Below are the code and all the weights of a small trained network. Each question names an input and a class and asks about switching units off, where a switched-off unit gives its printed mean instead of its output.

import numpy as np


def w(rows, s, z=0):
    codes = np.array(rows[::2]) - 128.0
    scale = np.full(codes.shape[1], s)
    scale[-1] = z or s
    return codes * scale


def norm(h):
    return h / np.sqrt((h * h).mean(-1, keepdims=True) + 1e-5)


def f(y):
    return np.maximum(y, 0)


def log_softmax(a):
    a = a - a.max(-1, keepdims=True)
    return a - np.log(np.exp(a).sum(-1, keepdims=True))


def net(x, mask):
    res = np.array(x, float).reshape(1, 3) / 4 @ E
    u = 0
    for l in range(3):
        y = f(norm(res) @ A[l][:, :-1].T + A[l][:, -1])
        res = res + np.where(mask[u : u + 11], y, B[l][:, -1]) @ B[l][:, :-1]
        u += 11
    return log_softmax(norm(res)[-1] @ U[:, :-1].T + U[:, -1])


A, B = {}, {}
E = w([
[114,101,100,137,110,255,161,53,113,72,169,130],'x0',
[152,27,107,157,181,188,134,239,142,158,164,102],'x1',
[145,2,117,110,129,80,132,99,162,124,11,165],'x2',
],0.0027)
A[0] = w([
[110,70,150,123,104,203,111,68,116,121,119,135,2],'0.n1',
[127,175,123,124,123,88,113,59,119,188,156,96,45],'0.n2',
[105,176,153,117,112,98,138,126,127,101,137,135,37],'0.n3',
[113,160,137,146,128,110,129,2,125,114,103,156,221],'0.n4',
[113,220,155,137,122,112,111,203,103,167,187,120,197],'0.n5',
[145,149,117,141,154,101,130,103,138,137,119,117,51],'0.n6',
[118,72,136,142,125,147,123,71,111,160,108,130,32],'0.n7',
[124,208,139,116,114,63,122,92,126,135,117,136,155],'0.n8',
[103,122,151,149,132,121,129,225,116,117,153,146,91],'0.n9',
[139,191,114,134,140,231,136,100,136,120,188,118,75],'0.n10',
[146,94,109,124,149,46,141,133,146,140,80,123,43],'0.n11',
],0.0053,0.00094)
B[0] = w([
[159,129,39,132,181,159,183,131,156,93,112,150,210],'0.n1',
[132,152,116,186,163,84,156,162,116,73,119,203,179],'0.n2',
[96,167,114,177,161,136,146,170,132,74,116,206,169],'0.n3',
[188,158,129,17,73,122,109,25,105,199,51,7,249],'0.n4',
[216,120,41,97,174,182,171,78,201,85,58,82,245],'0.n5',
[95,171,142,124,115,179,124,125,127,113,152,127,144],'0.n6',
[171,143,101,131,143,102,156,90,186,88,202,92,176],'0.n7',
[98,191,112,206,151,150,145,161,142,1,159,231,216],'0.n8',
[168,104,54,59,99,96,123,118,136,191,186,60,191],'0.n9',
[53,93,214,129,82,13,66,189,57,200,125,176,254],'0.n10',
[63,173,179,132,75,174,96,137,35,155,197,111,205],'0.n11',
],0.0042,0.0052)
A[1] = w([
[116,81,136,164,180,113,169,126,202,88,150,133,106],'1.n1',
[102,150,141,172,137,174,140,96,182,92,188,175,80],'1.n2',
[156,50,121,199,193,207,151,112,205,81,128,168,68],'1.n3',
[148,117,91,120,148,161,158,159,158,127,125,133,133],'1.n4',
[94,69,198,141,114,119,93,195,89,185,180,88,84],'1.n5',
[68,47,196,148,89,158,80,193,78,214,188,143,120],'1.n6',
[143,81,176,151,161,145,97,123,208,132,2,112,61],'1.n7',
[127,155,195,169,139,168,116,152,170,175,85,120,85],'1.n8',
[157,122,138,153,159,137,92,171,220,121,140,87,1],'1.n9',
[42,207,242,141,38,86,60,86,69,132,97,172,100],'1.n10',
[121,131,144,118,157,149,102,135,160,91,130,130,45],'1.n11',
],0.0052,0.001)
B[1] = w([
[142,147,128,137,99,107,100,141,89,175,152,180,151],'1.n1',
[124,117,111,117,148,74,146,157,146,123,74,158,145],'1.n2',
[97,138,166,123,106,100,91,177,39,177,170,131,172],'1.n3',
[76,96,187,110,123,126,133,138,147,168,107,100,168],'1.n4',
[155,187,80,166,153,128,147,111,137,64,90,191,201],'1.n5',
[129,232,127,124,137,90,148,107,161,48,80,144,216],'1.n6',
[102,200,101,152,126,158,153,126,103,77,174,158,137],'1.n7',
[158,152,121,98,76,139,95,111,112,115,83,140,129],'1.n8',
[130,106,117,102,100,115,138,100,116,126,148,84,153],'1.n9',
[120,3,129,113,134,157,125,202,85,224,204,97,254],'1.n10',
[105,132,134,126,140,108,103,108,136,135,119,145,132],'1.n11',
],0.0057,0.0075)
A[2] = w([
[112,180,150,174,133,126,123,134,151,55,80,171,82],'2.n1',
[105,149,184,105,105,155,106,130,103,181,133,119,118],'2.n2',
[144,118,137,123,115,160,133,2,193,105,82,110,53],'2.n3',
[103,154,103,164,160,137,126,133,111,103,142,160,151],'2.n4',
[150,178,148,141,148,112,139,123,157,111,122,174,174],'2.n5',
[100,171,127,188,157,131,135,120,161,47,105,186,30],'2.n6',
[103,93,150,129,146,110,125,118,156,176,87,117,161],'2.n7',
[119,160,152,155,133,138,125,142,149,103,89,150,114],'2.n8',
[94,99,148,90,120,180,128,116,130,179,159,61,2],'2.n9',
[181,109,111,124,163,172,119,148,195,159,150,52,53],'2.n10',
[74,50,190,161,114,153,99,165,70,195,174,157,97],'2.n11',
],0.0072,0.00067)
B[2] = w([
[117,136,171,176,146,162,120,175,150,2,88,174,199],'2.n1',
[68,44,110,197,171,132,158,202,186,97,151,158,174],'2.n2',
[165,106,192,72,177,219,110,123,227,224,132,62,163],'2.n3',
[142,67,157,138,110,99,111,79,190,88,78,94,170],'2.n4',
[109,88,214,158,110,179,109,167,118,98,140,135,178],'2.n5',
[166,178,177,175,72,93,48,200,97,109,23,145,203],'2.n6',
[110,206,128,159,154,184,153,138,159,54,215,127,143],'2.n7',
[185,133,118,174,124,104,132,130,105,54,122,118,162],'2.n8',
[152,204,119,162,157,83,126,162,145,84,95,177,200],'2.n9',
[129,90,200,74,123,218,120,14,157,188,97,117,171],'2.n10',
[53,121,33,145,100,58,160,75,58,173,244,137,254],'2.n11',
],0.005,0.0094)
U = w([
[151,171,166,181,112,115,86,181,138,3,57,159,211],'0',
[52,91,47,139,116,74,149,131,60,174,249,142,139],'1',
[173,124,135,40,153,202,128,51,202,191,121,56,1],'2',
],0.0062,0.00036)

Each question gives the input, the list of numbers given to net, and the class t.
The units are the neurons (one row each of A and B). Each row of codes is followed by its name. A weight is (code - 128) times the scale printed after its matrix; where a second scale follows, it is the last column's (A, B and U).
mask holds one flag per neuron, layer by layer. A switched-off neuron (its flag False) gives its mean, the last column of its row in B, instead of its output. The means were averaged over made-up inputs and are rounded, as every weight is.
A unit's drop is (log p(t) with every unit on - log p(t) with that unit switched off) / (log p(t) with every unit on - log p(t) with every unit switched off).
The circuit of an input: a set's keep is (log p(t) with only the set's units on - log p(t) with every unit switched off) / (log p(t) with every unit on - log p(t) with every unit switched off). Starting from the 12 units with the biggest drops (on a tie, the unit counted first), units are removed one at a time, each time the one whose removal leaves the highest keep (on an exact tie, the one counted first), for as long as the keep stays at least 0.8.
circuit, biggest first: the units of the circuit, biggest drop first
unit that matters most: the unit with the biggest drop
k most important neurons: the k neurons with the biggest drops, biggest first
top k neurons in layer l: the k neurons of layer l with the biggest drops, biggest first
drop of u: that unit's drop, to one decimal
input [5,-4,1], class 2: circuit, biggest first -> 0.n4
input [1,-5,1], class 2: 3 most important neurons -> 0.n4; 0.n10; 0.n11
input [6,1,-5], class 0: 4 most important neurons -> 1.n6; 0.n10; 1.n5; 0.n4
input [1,-6,3], class 2: 3 most important neurons -> 0.n4; 0.n10; 2.n11
input [-5,1,-6], class 2: 2 most important neurons -> 0.n5; 0.n9
input [6,8,-1], class 0: 2 most important neurons -> 0.n5; 0.n10
input [1,4,-7], class 0: 4 most important neurons -> 1.n10; 0.n1; 0.n10; 0.n4
input [-4,-5,1], class 1: 2 most important neurons -> 1.n10; 0.n11
input [0,5,-7], class 2: top 2 neurons in layer 0 -> 0.n5; 0.n11
input [7,-2,1], class 2: top 2 neurons in layer 0 -> 0.n1; 0.n11
input [0,-6,8], class 1: 3 most important neurons -> 0.n5; 0.n11; 1.n10
input [3,1,-6], class 0: 2 most important neurons -> 1.n6; 0.n4
input [1,0,8], class 2: top 2 neurons in layer 0 -> 0.n10; 0.n8
input [2,5,8], class 1: unit that matters most -> 0.n10
input [5,2,-5], class 0: 2 most important neurons -> 0.n10; 1.n6
input [4,2,-2], class 0: 2 most important neurons -> 1.n6; 0.n10
input [-6,-1,2], class 1: drop of 1.n10 -> 0.8
input [2,6,-6], class 0: drop of 0.n10 -> 4.3
input [5,4,0], class 0: drop of 0.n10 -> 5.4
input [-3,-1,1], class 1: unit that matters most -> 0.n11
